Below are the code and all the weights of a small trained network. Each question names an input and a class and asks about switching units off, where a switched-off unit gives its printed mean instead of its output.

import numpy as np


def w(rows, s, z=0):
    codes = np.array(rows[::2]) - 128.0
    scale = np.full(codes.shape[1], s)
    scale[-1] = z or s
    return codes * scale


def norm(h):
    return h / np.sqrt((h * h).mean(-1, keepdims=True) + 1e-5)


def f(y):
    return np.maximum(y, 0)


def log_softmax(a):
    a = a - a.max(-1, keepdims=True)
    return a - np.log(np.exp(a).sum(-1, keepdims=True))


def net(x, mask):
    res = np.array(x, float).reshape(1, 5) / 4 @ E
    u = 0
    for l in range(2):
        y = f(norm(res) @ A[l][:, :-1].T + A[l][:, -1])
        res = res + np.where(mask[u : u + 8], y, B[l][:, -1]) @ B[l][:, :-1]
        u += 8
    return log_softmax(norm(res)[-1] @ U[:, :-1].T + U[:, -1])


A, B = {}, {}
E = w([
[86,133,165,48,145,220,180,2,116,129,194],'x0',
[31,123,165,147,43,148,172,239,103,140,161],'x1',
[118,121,139,123,130,109,140,119,116,107,122],'x2',
[102,165,118,127,133,109,116,129,121,125,117],'x3',
[213,161,182,148,96,125,47,138,28,99,132],'x4',
],0.0066)
A[0] = w([
[186,126,172,153,85,74,30,168,80,115,142,136],'0.n1',
[172,184,147,112,81,165,115,108,16,128,170,20],'0.n2',
[149,81,63,138,113,53,164,161,201,139,82,88],'0.n3',
[166,89,138,157,143,61,63,101,181,125,65,86],'0.n4',
[151,157,129,165,17,131,121,116,87,101,162,1],'0.n5',
[239,140,100,118,176,124,66,26,109,96,65,103],'0.n6',
[188,113,101,100,138,74,54,108,162,134,72,52],'0.n7',
[164,97,101,128,254,82,102,66,176,164,112,167],'0.n8',
],0.007,0.0033)
B[0] = w([
[194,174,102,249,93,71,206,155,112,141,150,232],'0.n1',
[62,68,170,14,231,188,109,79,123,141,91,191],'0.n2',
[130,103,137,67,79,135,71,143,77,143,89,206],'0.n3',
[103,123,95,57,130,158,124,115,98,255,116,197],'0.n4',
[72,53,240,94,200,73,107,165,138,168,182,163],'0.n5',
[165,181,96,166,27,197,139,120,189,55,94,255],'0.n6',
[141,85,186,80,113,101,204,149,44,197,73,194],'0.n7',
[85,113,152,152,250,59,81,153,102,144,198,251],'0.n8',
],0.0074,0.0081)
A[1] = w([
[61,104,102,111,1,160,176,127,187,124,79,98],'1.n1',
[112,132,133,152,222,104,127,71,194,124,227,7],'1.n2',
[127,71,138,101,82,131,86,158,82,174,157,168],'1.n3',
[110,63,87,193,67,73,96,203,177,114,20,115],'1.n4',
[137,141,208,87,110,183,69,96,79,24,117,166],'1.n5',
[172,104,41,84,197,57,131,162,106,165,71,102],'1.n6',
[79,145,165,104,141,159,181,26,230,122,173,85],'1.n7',
[135,112,138,145,158,63,88,215,158,193,86,148],'1.n8',
],0.0071,0.0016)
B[1] = w([
[240,187,74,34,36,82,170,151,165,177,43,197],'1.n1',
[155,115,67,182,203,106,143,137,28,45,90,212],'1.n2',
[48,148,41,91,229,61,99,104,155,118,134,217],'1.n3',
[125,79,121,72,187,212,119,25,199,8,123,227],'1.n4',
[89,105,86,95,117,187,2,100,244,166,93,194],'1.n5',
[69,133,209,131,132,182,156,43,84,190,197,228],'1.n6',
[178,199,104,215,59,43,157,212,95,149,182,243],'1.n7',
[103,89,179,125,97,150,116,173,179,53,132,254],'1.n8',
],0.0064,0.0068)
U = w([
[34,61,180,35,186,150,86,93,97,220,144,253],'0',
[99,76,67,30,77,144,142,121,241,28,31,85],'1',
[121,155,33,220,199,78,149,99,57,75,188,108],'2',
[135,215,43,106,51,63,199,199,123,203,161,48],'3',
[219,142,149,199,51,133,182,96,69,170,33,155],'4',
[115,64,196,201,125,61,127,248,136,62,166,79],'5',
[172,184,88,110,107,239,31,56,229,67,106,120],'6',
],0.016,0.0035)

Each question gives the input, the list of numbers given to net, and the class t.
The units are the neurons (one row each of A and B). Each row of codes is followed by its name. A weight is (code - 128) times the scale printed after its matrix; where a second scale follows, it is the last column's (A, B and U).
mask holds one flag per neuron, layer by layer. A switched-off neuron (its flag False) gives its mean, the last column of its row in B, instead of its output. The means were averaged over made-up inputs and are rounded, as every weight is.
A unit's drop is (log p(t) with every unit on - log p(t) with that unit switched off) / (log p(t) with every unit on - log p(t) with every unit switched off).
The circuit of an input: a set's keep is (log p(t) with only the set's units on - log p(t) with every unit switched off) / (log p(t) with every unit on - log p(t) with every unit switched off). Starting from the 12 units with the biggest drops (on a tie, the unit counted first), units are removed one at a time, each time the one whose removal leaves the highest keep (on an exact tie, the one counted first), for as long as the keep stays at least 0.8.
units of the circuit, in order: the units of the circuit, biggest drop first
top k neurons: the k neurons with the biggest drops, biggest first
top k neurons in layer l: the k neurons of layer l with the biggest drops, biggest first
drop of u: that unit's drop, to one decimal
input [3,2,2,-6,-8], class 3: top neuron in layer 0	[0.n8]
input [-8,-2,0,2,-1], class 0: top 2 neurons	[0.n4 1.n6]
input [0,4,-3,-4,0], class 1: top 2 neurons in layer 1	[1.n7 1.n6]
input [1,-8,4,-7,-2], class 2: top 2 neurons in layer 0	[0.n8 0.n6]
input [7,1,-3,0,-8], class 3: top 2 neurons	[0.n8 1.n7]
input [-6,1,-6,4,0], class 1: top 4 neurons in layer 0	[0.n8 0.n2 0.n3 0.n5]
input [-8,-1,8,-4,7], class 4: top 2 neurons in layer 0	[0.n1 0.n8]
input [1,-8,6,4,-6], class 2: top 2 neurons	[0.n8 1.n2]
input [1,4,-7,0,-1], class 3: top 2 neurons in layer 0	[0.n8 0.n3]
input [-5,-4,0,7,1], class 4: top 2 neurons	[0.n1 0.n6]
input [6,0,-3,5,2], class 6: top 2 neurons in layer 0	[0.n8 0.n7]
input [-1,-8,0,-4,7], class 4: top 3 neurons in layer 0	[0.n1 0.n7 0.n6]
input [-6,0,5,5,4], class 4: top 3 neurons	[0.n1 0.n8 0.n4]
input [-7,2,0,7,-6], class 1: top neuron	[0.n8]
input [-4,1,-4,0,-4], class 1: top 3 neurons	[0.n8 1.n4 0.n2]
input [1,5,0,6,3], class 0: top 3 neurons	[0.n2 1.n7 0.n8]
input [4,0,7,7,-1], class 2: top 2 neurons	[0.n6 0.n3]
input [4,3,5,-5,0], class 3: top 2 neurons	[0.n8 1.n7]
input [-1,-7,-3,7,6], class 4: top 3 neurons	[0.n6 0.n1 0.n7]
input [-4,7,5,4,-1], class 1: units of the circuit, in order	[1.n4]
input [-6,0,-4,-6,-4], class 0: top 2 neurons	[0.n6 1.n6]
input [1,4,-8,-2,-7], class 3: top 2 neurons	[0.n6 1.n7]
input [2,-7,4,6,-4], class 2: top 2 neurons in layer 0	[0.n8 0.n6]
input [-8,2,8,-3,-1], class 1: top 2 neurons	[1.n4 0.n8]
input [-2,0,-6,5,-2], class 0: drop of 0.n6	1.2
input [-5,-7,1,-7,-5], class 0: drop of 1.n1	0.0
input [3,5,6,5,-5], class 3: drop of 0.n8	0.1
input [6,7,4,8,0], class 3: drop of 1.n7	0.4
